Below is a small trained network, with its code and all its weights. Each question gives an input and a class and asks what happens when units are switched off, that is, made to give their printed mean instead of their output.

import numpy as np


def w(rows, s, z=0):
    codes = np.array(rows[::2]) - 128.0
    scale = np.full(codes.shape[1], s)
    scale[-1] = z or s
    return codes * scale


def f(y):
    return y / 2 * (1 + np.tanh(0.7978845608 * (y + 0.044715 * y**3)))


def log_softmax(a):
    a = a - a.max(-1, keepdims=True)
    return a - np.log(np.exp(a).sum(-1, keepdims=True))


def net(x, mask):
    res = np.array(x, float).reshape(1, 3) / 4 @ E
    y = f(res @ A[0][:, :-1].T + A[0][:, -1])
    res = res + np.where(mask, y, B[0][:, -1]) @ B[0][:, :-1]
    return log_softmax(res[-1] @ U[:, :-1].T + U[:, -1])


A, B = {}, {}
E = w([
[41,149,116],'x0',
[84,24,141],'x1',
[145,118,2],'x2',
],0.0096)
A[0] = w([
[83,133,25,78],'neuron 0',
[36,162,84,70],'neuron 1',
[109,39,127,75],'neuron 2',
[165,123,204,79],'neuron 3',
[122,113,131,44],'neuron 4',
[179,109,140,61],'neuron 5',
[140,164,127,49],'neuron 6',
[49,226,117,64],'neuron 7',
[144,134,207,155],'neuron 8',
[83,146,115,58],'neuron 9',
[104,38,129,78],'neuron 10',
[180,205,133,82],'neuron 11',
[165,116,51,97],'neuron 12',
[176,8,145,73],'neuron 13',
[77,145,117,254],'neuron 14',
[99,211,110,96],'neuron 15',
[145,114,86,103],'neuron 16',
[111,83,130,61],'neuron 17',
[90,153,204,90],'neuron 18',
[131,116,131,36],'neuron 19',
[186,104,102,64],'neuron 20',
[115,133,187,72],'neuron 21',
[9,102,115,83],'neuron 22',
[57,50,121,95],'neuron 23',
[212,187,134,87],'neuron 24',
[137,176,122,63],'neuron 25',
[42,163,105,150],'neuron 26',
[132,255,109,76],'neuron 27',
[138,134,215,105],'neuron 28',
[128,139,56,134],'neuron 29',
[228,92,136,115],'neuron 30',
[157,79,37,125],'neuron 31',
[129,121,61,82],'neuron 32',
[51,170,193,75],'neuron 33',
[142,170,128,56],'neuron 34',
[119,124,63,62],'neuron 35',
[213,95,139,107],'neuron 36',
],0.015,0.0076)
B[0] = w([
[179,188,164,225],'neuron 0',
[206,62,170,192],'neuron 1',
[124,145,78,204],'neuron 2',
[186,159,160,189],'neuron 3',
[177,130,113,109],'neuron 4',
[182,96,140,136],'neuron 5',
[170,129,104,126],'neuron 6',
[198,74,89,205],'neuron 7',
[102,173,157,231],'neuron 8',
[180,100,133,129],'neuron 9',
[124,148,76,209],'neuron 10',
[125,136,74,205],'neuron 11',
[150,170,153,211],'neuron 12',
[151,98,56,228],'neuron 13',
[21,120,156,255],'neuron 14',
[134,109,90,192],'neuron 15',
[148,146,143,159],'neuron 16',
[163,138,97,141],'neuron 17',
[165,178,143,207],'neuron 18',
[175,122,119,106],'neuron 19',
[181,118,151,154],'neuron 20',
[178,159,135,164],'neuron 21',
[190,65,96,219],'neuron 22',
[119,129,60,228],'neuron 23',
[129,103,72,209],'neuron 24',
[155,128,103,142],'neuron 25',
[133,50,171,219],'neuron 26',
[109,141,57,244],'neuron 27',
[142,178,147,215],'neuron 28',
[119,162,149,210],'neuron 29',
[155,2,191,212],'neuron 30',
[114,189,156,253],'neuron 31',
[165,161,140,180],'neuron 32',
[207,157,179,210],'neuron 33',
[166,130,99,134],'neuron 34',
[175,156,138,167],'neuron 35',
[138,58,169,192],'neuron 36',
],0.061,0.0072)
U = w([
[193,218,151,83],'0',
[169,133,2,156],'1',
[196,61,141,128],'2',
[38,146,145,249],'3',
[137,142,106,67],'4',
[124,143,114,81],'5',
[131,141,112,69],'6',
[121,154,112,80],'7',
],0.0082,0.016)

Each question gives the input, the list of numbers given to net, and the class t.
The units are the neurons (one row each of A and B). Each row of codes is followed by its name. A weight is (code - 128) times the scale printed after its matrix; where a second scale follows, it is the last column's (A, B and U).
mask holds one flag per neuron, in row order. A switched-off neuron (its flag False) gives its mean, the last column of its row in B, instead of its output. The means were averaged over made-up inputs and are rounded, as every weight is.
A unit's drop is (log p(t) with every unit on - log p(t) with that unit switched off) / (log p(t) with every unit on - log p(t) with every unit switched off).
The circuit of an input: a set's keep is (log p(t) with only the set's units on - log p(t) with every unit switched off) / (log p(t) with every unit on - log p(t) with every unit switched off). Starting from the 12 units with the biggest drops (on a tie, the unit counted first), units are removed one at a time, each time the one whose removal leaves the highest keep (on an exact tie, the one counted first), for as long as the keep stays at least 0.8.
units of the circuit, in order: the units of the circuit, biggest drop first
k most important neurons: the k neurons with the biggest drops, biggest first
drop when u is switched off: that unit's drop, to one decimal
input [-6,-2,-5], class 2: 3 most important neurons	neuron 30; neuron 36; neuron 31
input [-7,-5,3], class 2: units of the circuit, in order	neuron 30
input [-2,8,-7], class 1: 3 most important neurons	neuron 13; neuron 23; neuron 10
input [-3,-6,-5], class 1: 2 most important neurons	neuron 24; neuron 11
input [8,-8,-4], class 1: 2 most important neurons	neuron 27; neuron 30
input [-4,7,-6], class 1: 2 most important neurons	neuron 13; neuron 23
input [-6,6,1], class 1: 2 most important neurons	neuron 13; neuron 10
input [5,4,1], class 2: 2 most important neurons	neuron 26; neuron 27
input [0,7,8], class 0: 2 most important neurons	neuron 31; neuron 0
input [0,4,4], class 0: 2 most important neurons	neuron 31; neuron 27
input [8,-6,-1], class 2: 2 most important neurons	neuron 26; neuron 1
input [7,-2,7], class 0: 2 most important neurons	neuron 0; neuron 31
input [3,3,-2], class 3: drop when neuron 13 is switched off	0.2
input [3,2,4], class 0: units of the circuit, in order	neuron 0
input [-1,0,-3], class 3: drop when neuron 0 is switched off	0.1
input [-1,2,-3], class 3: drop when neuron 0 is switched off	0.1
